Below is a small trained network, with its code and all its weights. Each question gives an input and a target symbol and asks what happens when units are switched off, that is, made to give their printed mean instead of their output.

import numpy as np


def w(rows, s, z=0):
    codes = np.array(rows[::2]) - 128.0
    scale = np.full(codes.shape[1], s)
    scale[-1] = z or s
    return codes * scale


def f(y):
    return y / 2 * (1 + np.tanh(0.7978845608 * (y + 0.044715 * y**3)))


def softmax(a):
    e = np.exp(a - a.max(-1, keepdims=True))
    return e / e.sum(-1, keepdims=True)


def log_softmax(a):
    a = a - a.max(-1, keepdims=True)
    return a - np.log(np.exp(a).sum(-1, keepdims=True))


def net(x, mask):
    ids = ['ΔΘΛΠΣΦΨΩαβγεζημ'.index(c) for c in x.split()]
    T = len(ids)
    res = E[ids] + P[:T]
    u = 0
    for l in range(2):
        q, k, v = (res @ M[l].T for M in (Q, K, V))
        z = softmax(np.where(np.tri(T) > 0, q @ k.T / 2**0.5, -1e9)) @ v
        res = res + np.where(mask[u], z, O[l][:, -1]) @ O[l][:, :-1]
        u += 1
        y = f(res @ A[l][:, :-1].T + A[l][:, -1])
        res = res + np.where(mask[u : u + 12], y, B[l][:, -1]) @ B[l][:, :-1]
        u += 12
    return log_softmax(res[-1] @ U[:, :-1].T + U[:, -1])


Q, K, V, O, A, B = {}, {}, {}, {}, {}, {}
E = w([
[155,186,134,198,121,134,89,193,128,119],'Δ',
[147,106,114,89,119,113,64,168,124,117],'Θ',
[140,127,132,121,147,108,78,185,135,99],'Λ',
[169,124,107,129,94,131,42,151,115,133],'Π',
[125,127,141,72,136,157,92,111,155,48],'Σ',
[164,156,87,97,105,108,58,192,111,119],'Φ',
[124,173,3,168,121,155,42,58,244,160],'Ψ',
[112,129,62,79,118,73,110,130,145,87],'Ω',
[130,160,163,182,163,132,83,125,156,90],'α',
[130,144,117,134,135,91,94,139,145,127],'β',
[117,121,104,62,139,115,105,163,143,70],'γ',
[108,114,131,101,174,83,149,156,171,114],'ε',
[133,119,110,98,138,64,75,150,143,169],'ζ',
[115,133,187,133,183,161,122,92,191,46],'η',
[151,130,80,162,81,114,49,198,119,141],'μ',
],0.018)
P = w([
[233,135,213,125,233,156,136,236,158,124],'0',
[188,190,105,36,130,84,2,98,63,51],'1',
[181,147,104,39,137,72,32,80,78,81],'2',
[164,140,109,47,143,83,28,93,91,81],'3',
[159,119,109,53,143,80,39,116,95,73],'4',
[151,122,121,70,131,81,38,125,109,81],'5',
[132,103,121,73,140,83,67,136,121,105],'6',
[154,101,115,80,106,82,51,150,114,102],'7',
[136,95,124,102,132,94,65,164,130,98],'8',
[130,91,121,108,123,114,74,169,128,82],'9',
[124,97,102,113,117,90,74,166,110,94],'10',
[136,73,132,113,121,110,74,187,128,110],'11',
[127,71,130,119,113,105,87,187,132,103],'12',
[135,75,133,131,108,113,83,192,137,94],'13',
],0.012)
Q[0] = w([
[100,148,68,115,149,191,157,109,130,169],'L0H0',
[117,139,181,141,113,195,248,85,54,170],'L0H0',
],0.016)
K[0] = w([
[78,126,161,113,90,82,136,148,23,90],'L0H0',
[3,115,66,141,47,133,115,24,112,136],'L0H0',
],0.015)
V[0] = w([
[156,216,143,249,110,172,137,154,129,183],'L0H0',
[115,109,47,124,59,46,70,160,76,187],'L0H0',
],0.011)
O[0] = w([
[141,181,82,113,167,247,153,124,161,137,159],'L0H0',
[98,76,123,142,136,202,60,147,12,170,6],'L0H0',
],0.012,0.014)
A[0] = w([
[110,113,212,128,154,76,98,166,97,98,105],'L0N0',
[183,145,76,144,106,137,74,77,196,172,124],'L0N1',
[190,167,178,143,154,181,140,86,102,205,63],'L0N2',
[146,127,168,129,77,35,162,195,77,160,50],'L0N3',
[126,195,103,153,173,71,173,226,80,176,167],'L0N4',
[73,148,54,200,76,75,137,42,143,152,112],'L0N5',
[137,118,240,116,68,56,149,133,140,112,105],'L0N6',
[114,161,63,73,147,165,203,124,184,142,22],'L0N7',
[151,165,166,181,214,165,86,154,129,34,178],'L0N8',
[127,60,223,184,174,146,176,145,34,154,11],'L0N9',
[35,105,169,44,52,138,82,132,125,125,188],'L0N10',
[1,87,150,161,179,151,169,71,126,186,2],'L0N11',
],0.008,0.0063)
B[0] = w([
[197,33,134,110,119,139,70,133,117,92,163],'L0N0',
[62,120,126,70,211,64,153,158,148,62,227],'L0N1',
[1,168,57,93,159,134,100,85,142,18,131],'L0N2',
[100,124,170,109,147,142,166,63,163,50,172],'L0N3',
[135,57,171,116,110,100,92,92,143,149,150],'L0N4',
[140,107,122,83,122,223,82,183,103,89,162],'L0N5',
[82,166,122,126,72,149,76,226,81,97,251],'L0N6',
[129,121,156,169,151,86,70,159,113,156,217],'L0N7',
[126,101,87,67,122,59,121,143,112,168,216],'L0N8',
[92,93,119,67,178,86,211,135,137,98,127],'L0N9',
[158,134,163,215,145,124,98,132,130,166,146],'L0N10',
[129,148,131,167,55,18,191,66,168,122,127],'L0N11',
],0.0087,0.014)
Q[1] = w([
[58,134,91,148,78,185,212,147,155,115],'L1H0',
[169,19,14,3,201,12,12,244,177,33],'L1H0',
],0.015)
K[1] = w([
[105,171,121,148,77,128,95,24,54,163],'L1H0',
[157,118,54,147,197,125,126,206,250,145],'L1H0',
],0.017)
V[1] = w([
[219,168,25,11,116,247,72,247,20,136],'L1H0',
[49,253,12,82,160,134,186,22,250,29],'L1H0',
],0.005)
O[1] = w([
[174,199,184,173,184,144,206,132,123,56,166],'L1H0',
[108,114,250,200,151,138,70,62,209,83,250],'L1H0',
],0.014,0.021)
A[1] = w([
[11,167,66,72,42,101,156,145,150,219,57],'L1N0',
[150,159,72,107,145,168,177,125,92,190,37],'L1N1',
[150,158,47,172,167,173,213,147,14,154,51],'L1N2',
[47,69,64,82,89,123,98,135,88,244,74],'L1N3',
[121,9,131,143,92,22,113,186,145,141,147],'L1N4',
[67,3,36,85,87,163,136,130,26,185,95],'L1N5',
[213,132,26,149,180,142,232,130,52,128,132],'L1N6',
[145,118,170,205,151,93,115,41,174,126,32],'L1N7',
[152,116,123,176,110,107,84,136,210,87,213],'L1N8',
[17,125,68,8,66,104,235,122,60,239,138],'L1N9',
[95,140,71,12,99,83,88,205,133,213,255],'L1N10',
[211,192,69,157,170,108,203,136,156,145,212],'L1N11',
],0.0071,0.0087)
B[1] = w([
[143,65,170,69,204,135,117,115,171,59,131],'L1N0',
[141,114,161,113,132,41,170,149,137,191,135],'L1N1',
[180,72,205,130,162,66,179,108,115,128,149],'L1N2',
[189,149,170,2,169,207,143,119,164,130,129],'L1N3',
[138,131,115,105,116,155,110,151,129,155,178],'L1N4',
[156,198,172,151,122,99,106,103,106,144,132],'L1N5',
[56,113,178,115,122,153,83,163,170,169,160],'L1N6',
[114,86,57,109,126,128,116,180,79,134,236],'L1N7',
[160,142,125,124,122,131,197,103,111,161,253],'L1N8',
[208,148,90,192,103,157,91,173,160,112,139],'L1N9',
[71,97,154,183,86,147,163,72,115,104,168],'L1N10',
[119,110,37,128,133,212,113,107,136,142,163],'L1N11',
],0.011,0.05)
U = w([
[136,126,145,165,188,66,68,128,126,105,172],'Δ',
[107,95,130,226,127,124,116,154,132,136,106],'Θ',
[78,141,45,171,108,172,115,141,148,149,124],'Λ',
[220,166,21,115,144,128,172,109,127,152,204],'Π',
[133,204,148,118,142,95,153,163,157,127,88],'Σ',
[101,132,124,74,165,127,164,146,78,176,145],'Φ',
[81,105,126,165,136,168,64,103,135,172,28],'Ψ',
[143,167,103,114,141,144,22,190,95,134,171],'Ω',
[171,129,42,91,148,125,93,140,148,173,86],'α',
[94,159,129,174,118,115,184,2,167,199,220],'β',
[77,131,78,92,136,120,146,199,55,108,106],'γ',
[116,93,120,99,123,155,132,109,148,123,2],'ε',
[203,136,123,132,147,129,124,104,149,160,26],'ζ',
[50,184,154,159,128,130,55,160,190,169,101],'η',
[67,183,168,172,151,189,91,136,162,149,71],'μ',
],0.0072,0.0081)

Each question gives the input, a string of symbols that net reads in full, and the target symbol t.
The units are the heads (2 rows each of Q, K, V and O) and the neurons (one row each of A and B). Each row of codes is followed by its name. A weight is (code - 128) times the scale printed after its matrix; where a second scale follows, it is the last column's (O, A, B and U).
mask holds one flag per unit, layer by layer, with each layer's heads first. A switched-off unit (its flag False) gives its mean, the last column of its rows in O or B, instead of its output. The means were averaged over made-up inputs and are rounded, as every weight is.
A unit's drop is (log p(t) with every unit on - log p(t) with that unit switched off) / (log p(t) with every unit on - log p(t) with every unit switched off).
The circuit of an input: a set's keep is (log p(t) with only the set's units on - log p(t) with every unit switched off) / (log p(t) with every unit on - log p(t) with every unit switched off). Starting from the 12 units with the biggest drops (on a tie, the unit counted first), units are removed one at a time, each time the one whose removal leaves the highest keep (on an exact tie, the one counted first), for as long as the keep stays at least 0.8.
circuit, biggest first: the units of the circuit, biggest drop first
k most important neurons: the k neurons with the biggest drops, biggest first
k most important neurons of layer l: the k neurons of layer l with the biggest drops, biggest first
input μ Ω β μ Θ, target μ: circuit, biggest first	(L0H0; L1N6; L1N7; L1H0)
input β Δ Ψ Π Δ α, target Δ: 4 most important neurons	(L0N1; L1N7; L0N5; L1N10)
input μ Θ ε Π, target μ: circuit, biggest first	(L0H0; L1N7; L1N6; L1H0)
input β α γ Π Δ Π μ ε Σ η Φ β, target β: 3 most important neurons of layer 0	(L0N4; L0N6; L0N5)
input β α μ μ ε α Φ μ Λ, target β: 2 most important neurons	(L1N7; L0N6)
input ε Δ Δ ε Θ Ω Ψ, target Δ: 4 most important neurons of layer 1	(L1N7; L1N11; L1N10; L1N6)
input Φ Θ Λ Δ μ α μ Δ, target Φ: circuit, biggest first	(L0H0; L1N6; L1H0; L1N2)
input γ Λ ε ζ Δ Θ Λ γ, target γ: circuit, biggest first	(L0H0; L1H0)
input β Ω ε β Δ μ α Δ ε Φ γ γ Δ γ, target β: circuit, biggest first	(L1N7; L1H0; L0N4; L1N10)
input Σ Λ μ Σ Σ μ Ψ Δ μ β, target Δ: circuit, biggest first	(L0H0)
input ζ ε γ β Ω γ ε β ε, target ζ: 2 most important neurons of layer 1	(L1N9; L1N3)
input Σ Θ μ Π Δ Ψ ε, target Δ: 3 most important neurons of layer 0	(L0N5; L0N1; L0N6)
input β γ η Π Λ ε α Σ Θ ε, target β: 3 most important neurons of layer 0	(L0N4; L0N6; L0N5)
input η ε γ η μ Ω, target η: circuit, biggest first	(L1H0; L0H0)
input Ω Θ Φ, target Ω: circuit, biggest first	(L0H0; L1N8; L1H0; L1N9)
input Ψ Π μ, target Δ: circuit, biggest first	(L1H0; L1N11)
input γ Θ Π μ Ω Ω Ψ Π μ Ω Π ζ, target Δ: circuit, biggest first	(L0H0)
input Σ Ψ β Σ Φ, target Δ: 3 most important neurons	(L0N5; L1N7; L0N1)
input Φ Σ μ η ε η, target Φ: circuit, biggest first	(L1N6; L0H0; L1H0; L1N2)
input Θ β ε Δ ε Θ ε β Σ Π Π ε Λ, target Θ: 3 most important neurons	(L1N6; L1N10; L1N2)
input η Λ ζ η Δ, target η: most important neuron	(L0N6)
input ζ β Δ ζ η β Ω, target ζ: 2 most important neurons	(L1N9; L1N3)
input μ Φ Π Ω, target μ: circuit, biggest first	(L0H0; L1N6; L1H0; L1N7)
input Θ Ψ Θ η α Φ, target Δ: circuit, biggest first	(L0N1; L1H0; L1N6)
input ζ μ Π, target ζ: 3 most important neurons	(L1N9; L1N3; L1N2)
input Δ α γ Φ ζ μ ζ, target Δ: 3 most important neurons of layer 0	(L0N2; L0N1; L0N7)
